Below are the code and all the weights of a small trained network. Each question names an input and a target symbol and asks about switching units off, where a switched-off unit gives its printed mean instead of its output.

import numpy as np


def w(rows, s, z=0):
    codes = np.array(rows[::2]) - 128.0
    scale = np.full(codes.shape[1], s)
    scale[-1] = z or s
    return codes * scale


def f(y):
    return np.maximum(y, 0)


def softmax(a):
    e = np.exp(a - a.max(-1, keepdims=True))
    return e / e.sum(-1, keepdims=True)


def log_softmax(a):
    a = a - a.max(-1, keepdims=True)
    return a - np.log(np.exp(a).sum(-1, keepdims=True))


def net(x, mask):
    ids = ['αβγδεθμπστψ'.index(c) for c in x.split()]
    T = len(ids)
    res = E[ids] + P[:T]
    q, k, v = (res @ M[0].T for M in (Q, K, V))
    z = softmax(np.where(np.tri(T) > 0, q @ k.T / 2**0.5, -1e9)) @ v
    res = res + np.where(mask[0], z, O[0][:, -1]) @ O[0][:, :-1]
    y = f(res @ A[0][:, :-1].T + A[0][:, -1])
    res = res + np.where(mask[1:17], y, B[0][:, -1]) @ B[0][:, :-1]
    return log_softmax(res[-1] @ U[:, :-1].T + U[:, -1])


Q, K, V, O, A, B = {}, {}, {}, {}, {}, {}
E = w([
[163,131,83],'α',
[124,151,201],'β',
[54,106,22],'γ',
[131,147,171],'δ',
[113,137,196],'ε',
[105,118,240],'θ',
[185,87,201],'μ',
[123,79,171],'π',
[211,248,155],'σ',
[234,49,80],'τ',
[177,255,70],'ψ',
],0.018)
P = w([
[160,137,216],'0',
[161,107,203],'1',
[166,87,209],'2',
[161,52,191],'3',
[154,29,183],'4',
[144,2,180],'5',
],0.0095)
Q[0] = w([
[61,7,212],'head 1',
[190,53,197],'head 1',
],0.019)
K[0] = w([
[123,3,125],'head 1',
[163,49,168],'head 1',
],0.02)
V[0] = w([
[98,139,122],'head 1',
[245,106,50],'head 1',
],0.011)
O[0] = w([
[119,122,98,57],'head 1',
[250,98,109,1],'head 1',
],0.012,0.0046)
A[0] = w([
[192,136,161,137],'neuron 1',
[159,87,163,177],'neuron 2',
[121,103,159,193],'neuron 3',
[115,95,194,173],'neuron 4',
[55,145,136,195],'neuron 5',
[104,122,74,66],'neuron 6',
[32,254,195,96],'neuron 7',
[92,172,145,107],'neuron 8',
[142,153,57,46],'neuron 9',
[135,95,164,206],'neuron 10',
[124,104,49,125],'neuron 11',
[79,153,85,91],'neuron 12',
[22,131,96,3],'neuron 13',
[94,134,36,66],'neuron 14',
[123,165,107,85],'neuron 15',
[128,157,194,37],'neuron 16',
],0.014,0.0066)
B[0] = w([
[123,71,106,171],'neuron 1',
[78,149,133,166],'neuron 2',
[104,169,108,172],'neuron 3',
[138,149,85,203],'neuron 4',
[101,154,56,201],'neuron 5',
[111,130,244,129],'neuron 6',
[194,134,110,253],'neuron 7',
[129,143,121,168],'neuron 8',
[127,168,69,131],'neuron 9',
[53,199,140,176],'neuron 10',
[66,100,158,133],'neuron 11',
[55,70,145,134],'neuron 12',
[157,2,99,171],'neuron 13',
[88,142,168,130],'neuron 14',
[173,82,115,129],'neuron 15',
[112,28,175,173],'neuron 16',
],0.0093,0.03)
U = w([
[42,218,146,115],'α',
[114,101,120,17],'β',
[40,76,124,119],'γ',
[157,254,120,167],'δ',
[73,108,236,178],'ε',
[86,128,105,236],'θ',
[117,127,109,54],'μ',
[90,87,19,128],'π',
[186,79,240,254],'σ',
[165,23,122,12],'τ',
[225,205,48,50],'ψ',
],0.0094,0.0073)

Each question gives the input, a string of symbols that net reads in full, and the target symbol t.
The units are the heads (2 rows each of Q, K, V and O) and the neurons (one row each of A and B). Each row of codes is followed by its name. A weight is (code - 128) times the scale printed after its matrix; where a second scale follows, it is the last column's (O, A, B and U).
mask holds one flag per unit, heads first, then neurons. A switched-off unit (its flag False) gives its mean, the last column of its rows in O or B, instead of its output. The means were averaged over made-up inputs and are rounded, as every weight is.
A unit's drop is (log p(t) with every unit on - log p(t) with that unit switched off) / (log p(t) with every unit on - log p(t) with every unit switched off).
The circuit of an input: a set's keep is (log p(t) with only the set's units on - log p(t) with every unit switched off) / (log p(t) with every unit on - log p(t) with every unit switched off). Starting from the 12 units with the biggest drops (on a tie, the unit counted first), units are removed one at a time, each time the one whose removal leaves the highest keep (on an exact tie, the one counted first), for as long as the keep stays at least 0.8.
units of the circuit, in order: the units of the circuit, biggest drop first
top k neurons: the k neurons with the biggest drops, biggest first
drop of u: that unit's drop, to one decimal
input γ θ π β, target α: units of the circuit, in order -> [neuron 13; neuron 7]
input θ π θ, target α: units of the circuit, in order -> [neuron 13; neuron 10]
input α α δ β π δ, target α: top 4 neurons -> [neuron 13; neuron 7; neuron 16; neuron 1]
input θ μ δ, target ε: units of the circuit, in order -> [neuron 7; neuron 5; head 1]
input δ θ θ π, target α: units of the circuit, in order -> [neuron 13; neuron 7; neuron 16]
input τ τ ε, target σ: units of the circuit, in order -> [head 1; neuron 5]
input θ μ θ, target ε: units of the circuit, in order -> [head 1; neuron 5; neuron 7; neuron 13]
input π θ θ σ, target σ: top 2 neurons -> [neuron 5; neuron 4]
input σ μ σ π γ, target γ: top 2 neurons -> [neuron 7; neuron 11]
input ε ε ψ ψ τ, target τ: drop of neuron 5 -> 0.5
input θ δ θ θ, target π: drop of head 1 -> 2.6
input ε τ δ θ, target σ: drop of head 1 -> 2.5
